Below is a small trained network, with its code and all its weights. Each question gives an input and a class and asks what happens when units are switched off, that is, made to give their printed mean instead of their output.

import numpy as np


def w(rows, s, z=0):
    codes = np.array(rows[::2]) - 128.0
    scale = np.full(codes.shape[1], s)
    scale[-1] = z or s
    return codes * scale


def norm(h):
    return h / np.sqrt((h * h).mean(-1, keepdims=True) + 1e-5)


def f(y):
    return y / 2 * (1 + np.tanh(0.7978845608 * (y + 0.044715 * y**3)))


def log_softmax(a):
    a = a - a.max(-1, keepdims=True)
    return a - np.log(np.exp(a).sum(-1, keepdims=True))


def net(x, mask):
    res = np.array(x, float).reshape(1, 2) / 4 @ E
    u = 0
    for l in range(3):
        y = f(norm(res) @ A[l][:, :-1].T + A[l][:, -1])
        res = res + np.where(mask[u : u + 8], y, B[l][:, -1]) @ B[l][:, :-1]
        u += 8
    return log_softmax(norm(res)[-1] @ U[:, :-1].T + U[:, -1])


A, B = {}, {}
E = w([
[100,166,254,178,156,87],'x0',
[101,113,129,112,5,82],'x1',
],0.0058)
A[0] = w([
[120,128,166,139,232,164,113],'L0N1',
[130,89,169,97,190,132,197],'L0N2',
[134,131,30,133,197,192,4],'L0N3',
[170,122,47,95,204,154,91],'L0N4',
[88,109,2,107,64,155,97],'L0N5',
[109,131,125,122,114,145,124],'L0N6',
[156,124,31,157,179,166,100],'L0N7',
[163,132,228,130,58,151,86],'L0N8',
],0.0085,0.0019)
B[0] = w([
[229,152,183,52,189,141,217],'L0N1',
[108,185,133,113,198,159,167],'L0N2',
[41,55,37,192,127,119,230],'L0N3',
[38,73,98,208,93,128,235],'L0N4',
[246,147,175,62,194,141,254],'L0N5',
[147,117,124,103,115,116,130],'L0N6',
[41,111,79,166,89,123,224],'L0N7',
[49,82,99,182,137,104,177],'L0N8',
],0.011,0.007)
A[1] = w([
[229,148,83,101,91,132,29],'L1N1',
[234,234,126,81,108,235,10],'L1N2',
[219,144,91,78,109,125,65],'L1N3',
[30,159,166,168,14,60,164],'L1N4',
[221,101,149,50,136,164,123],'L1N5',
[158,186,136,11,183,165,83],'L1N6',
[163,117,139,130,89,182,81],'L1N7',
[163,159,174,136,107,128,123],'L1N8',
],0.011,0.0013)
B[1] = w([
[183,73,162,125,96,82,180],'L1N1',
[2,164,89,131,124,102,235],'L1N2',
[183,38,167,92,75,113,194],'L1N3',
[23,232,219,23,125,92,239],'L1N4',
[189,54,110,98,94,80,250],'L1N5',
[130,155,156,223,152,161,254],'L1N6',
[97,98,164,103,202,118,126],'L1N7',
[96,108,2,131,198,179,144],'L1N8',
],0.012,0.0079)
A[2] = w([
[245,139,101,75,104,150,144],'L2N1',
[198,192,110,162,164,95,35],'L2N2',
[173,145,55,156,100,165,136],'L2N3',
[217,194,121,124,198,176,149],'L2N4',
[15,108,18,233,31,142,5],'L2N5',
[175,92,142,115,99,113,23],'L2N6',
[202,175,159,178,167,181,90],'L2N7',
[162,97,179,141,97,212,190],'L2N8',
],0.012,0.0011)
B[2] = w([
[211,89,204,125,115,46,155],'L2N1',
[116,136,133,128,169,204,143],'L2N2',
[77,159,223,156,164,86,135],'L2N3',
[190,169,185,218,37,201,162],'L2N4',
[74,18,7,122,118,210,250],'L2N5',
[184,117,154,78,222,127,152],'L2N6',
[194,170,154,142,138,212,162],'L2N7',
[150,142,143,120,208,79,128],'L2N8',
],0.014,0.012)
U = w([
[34,56,37,141,123,159,142],'0',
[211,61,166,97,141,49,155],'1',
[175,202,185,200,143,210,152],'2',
[3,207,192,83,107,71,150],'3',
[140,191,79,137,128,81,2],'4',
],0.013,0.008)

Each question gives the input, the list of numbers given to net, and the class t.
The units are the neurons (one row each of A and B). Each row of codes is followed by its name. A weight is (code - 128) times the scale printed after its matrix; where a second scale follows, it is the last column's (A, B and U).
mask holds one flag per neuron, layer by layer. A switched-off neuron (its flag False) gives its mean, the last column of its row in B, instead of its output. The means were averaged over made-up inputs and are rounded, as every weight is.
A unit's drop is (log p(t) with every unit on - log p(t) with that unit switched off) / (log p(t) with every unit on - log p(t) with every unit switched off).
unit that matters most: the unit with the biggest drop
top k neurons: the k neurons with the biggest drops, biggest first
k most important neurons of layer l: the k neurons of layer l with the biggest drops, biggest first
drop of u: that unit's drop, to one decimal
input [1,5], class 3: unit that matters most => L0N1
input [8,0], class 2: top 2 neurons => L0N7, L0N4
input [-7,1], class 1: top 3 neurons => L0N5, L0N8, L1N2
input [7,1], class 3: top 3 neurons => L0N5, L0N8, L2N5
input [6,1], class 3: top 2 neurons => L0N5, L0N8
input [1,-1], class 2: top 3 neurons => L1N6, L0N1, L0N2
input [0,8], class 1: top 3 neurons => L0N4, L0N7, L0N3
input [1,7], class 3: 2 most important neurons of layer 0 => L0N1, L0N8
input [1,-8], class 2: top 2 neurons => L0N1, L1N2
input [5,6], class 3: drop of L1N4 => 0.9
input [2,-7], class 2: drop of L0N1 => 0.8
input [7,5], class 3: drop of L1N4 => 0.5
